Below is a small trained network, with its code and all its weights. Each question gives an input and a class and asks what happens when units are switched off, that is, made to give their printed mean instead of their output.

import numpy as np


def w(rows, s, z=0):
    codes = np.array(rows[::2]) - 128.0
    scale = np.full(codes.shape[1], s)
    scale[-1] = z or s
    return codes * scale


def norm(h):
    return h / np.sqrt((h * h).mean(-1, keepdims=True) + 1e-5)


def f(y):
    return np.maximum(y, 0)


def log_softmax(a):
    a = a - a.max(-1, keepdims=True)
    return a - np.log(np.exp(a).sum(-1, keepdims=True))


def net(x, mask):
    res = np.array(x, float).reshape(1, 8) / 4 @ E
    u = 0
    for l in range(3):
        y = f(norm(res) @ A[l][:, :-1].T + A[l][:, -1])
        res = res + np.where(mask[u : u + 4], y, B[l][:, -1]) @ B[l][:, :-1]
        u += 4
    return log_softmax(norm(res)[-1] @ U[:, :-1].T + U[:, -1])


A, B = {}, {}
E = w([
[145,186,64,174,239,189],'x0',
[128,129,129,127,129,128],'x1',
[110,131,2,95,42,71],'x2',
[127,131,130,125,129,127],'x3',
[38,92,59,148,211,75],'x4',
[130,121,124,128,124,128],'x5',
[132,118,125,130,123,125],'x6',
[129,132,129,127,127,123],'x7',
],0.0061)
A[0] = w([
[30,6,248,174,92,50,124],'0.n1',
[2,53,243,144,141,124,2],'0.n2',
[166,243,61,106,80,158,10],'0.n3',
[209,228,97,153,111,149,211],'0.n4',
],0.005,0.0046)
B[0] = w([
[140,151,140,100,168,71,244],'0.n1',
[156,108,23,71,130,7,169],'0.n2',
[175,101,52,173,50,136,161],'0.n3',
[127,84,117,87,151,148,254],'0.n4',
],0.012,0.0043)
A[1] = w([
[135,181,86,180,115,187,80],'1.n1',
[171,108,149,130,111,171,131],'1.n2',
[101,98,163,89,91,105,236],'1.n3',
[154,149,140,124,10,106,2],'1.n4',
],0.012,0.0043)
B[1] = w([
[137,104,170,97,50,64,169],'1.n1',
[163,159,128,112,135,39,203],'1.n2',
[78,167,180,155,111,106,255],'1.n3',
[115,68,66,211,203,248,197],'1.n4',
],0.011,0.0057)
A[2] = w([
[33,74,103,177,156,140,166],'2.n1',
[18,169,3,132,104,79,4],'2.n2',
[99,161,144,105,6,60,170],'2.n3',
[30,140,202,167,140,68,144],'2.n4',
],0.0071,0.0042)
B[2] = w([
[105,153,174,199,170,180,239],'2.n1',
[233,148,209,46,115,102,226],'2.n2',
[100,148,145,182,125,236,229],'2.n3',
[125,88,107,139,10,145,253],'2.n4',
],0.011,0.0051)
U = w([
[109,143,223,163,48,135,136],'0',
[46,124,107,222,192,203,253],'1',
[237,167,130,50,221,132,99],'2',
[178,109,25,83,78,151,78],'3',
[71,115,154,90,129,2,50],'4',
],0.014,0.0041)

Each question gives the input, the list of numbers given to net, and the class t.
The units are the neurons (one row each of A and B). Each row of codes is followed by its name. A weight is (code - 128) times the scale printed after its matrix; where a second scale follows, it is the last column's (A, B and U).
mask holds one flag per neuron, layer by layer. A switched-off neuron (its flag False) gives its mean, the last column of its row in B, instead of its output. The means were averaged over made-up inputs and are rounded, as every weight is.
A unit's drop is (log p(t) with every unit on - log p(t) with that unit switched off) / (log p(t) with every unit on - log p(t) with every unit switched off).
The circuit of an input: a set's keep is (log p(t) with only the set's units on - log p(t) with every unit switched off) / (log p(t) with every unit on - log p(t) with every unit switched off). Starting from all 12 units, units are removed one at a time, each time the one whose removal leaves the highest keep (on an exact tie, the one counted first), for as long as the keep stays at least 0.8.
circuit, biggest first: the units of the circuit, biggest drop first
k most important neurons: the k neurons with the biggest drops, biggest first
k most important neurons of layer l: the k neurons of layer l with the biggest drops, biggest first
input [-3,4,-7,1,3,1,7,6], class 4: circuit, biggest first : (0.n2)
input [0,-6,4,1,2,-6,1,8], class 0: circuit, biggest first : (1.n4 2.n3)
input [-1,-8,-7,5,5,-2,-7,2], class 4: 2 most important neurons : (0.n2 1.n4)
input [-5,7,1,7,0,-8,7,-1], class 1: 2 most important neurons of layer 0 : (0.n4 0.n2)
input [5,6,-2,-6,-8,-3,6,-8], class 2: 2 most important neurons : (0.n4 2.n4)
input [-1,6,-6,-6,1,-5,-5,4], class 4: 2 most important neurons : (0.n2 2.n3)
input [6,-1,5,-4,2,-6,3,-8], class 2: 2 most important neurons : (2.n2 2.n4)
input [5,-5,-4,4,0,-1,-2,6], class 2: 3 most important neurons : (1.n3 1.n4 2.n3)
input [-1,-7,-7,-3,2,-7,8,3], class 4: circuit, biggest first : (0.n2 1.n4)
input [8,3,4,5,-7,0,-8,-3], class 3: 2 most important neurons of layer 1 : (1.n3 1.n1)
input [-6,2,-8,-5,6,-6,6,-4], class 4: 2 most important neurons of layer 0 : (0.n2 0.n1)
input [-8,-7,-8,-4,7,5,1,-7], class 4: 2 most important neurons : (0.n2 0.n1)
input [-8,-4,-6,-1,4,-1,-4,6], class 4: 2 most important neurons of layer 0 : (0.n2 0.n1)
input [5,7,7,-3,6,-3,0,-4], class 2: circuit, biggest first : (2.n2)
input [2,2,2,3,0,-4,-1,-1], class 3: 3 most important neurons : (0.n3 1.n3 0.n4)
input [1,-8,8,-8,5,-2,-8,2], class 2: 2 most important neurons : (2.n2 1.n3)
input [-8,0,3,3,6,1,7,3], class 0: 2 most important neurons of layer 2 : (2.n3 2.n4)
input [-5,-5,7,-3,8,7,-7,6], class 0: 2 most important neurons of layer 2 : (2.n3 2.n2)
input [-4,8,2,6,8,-7,4,3], class 0: 2 most important neurons of layer 1 : (1.n2 1.n3)
input [8,-5,7,1,2,-3,-7,6], class 2: 2 most important neurons : (2.n2 2.n4)
input [-3,5,4,-2,7,5,-8,-7], class 0: most important neuron : (2.n2)
input [2,4,3,5,-1,-1,-5,-7], class 3: 2 most important neurons : (0.n3 1.n3)
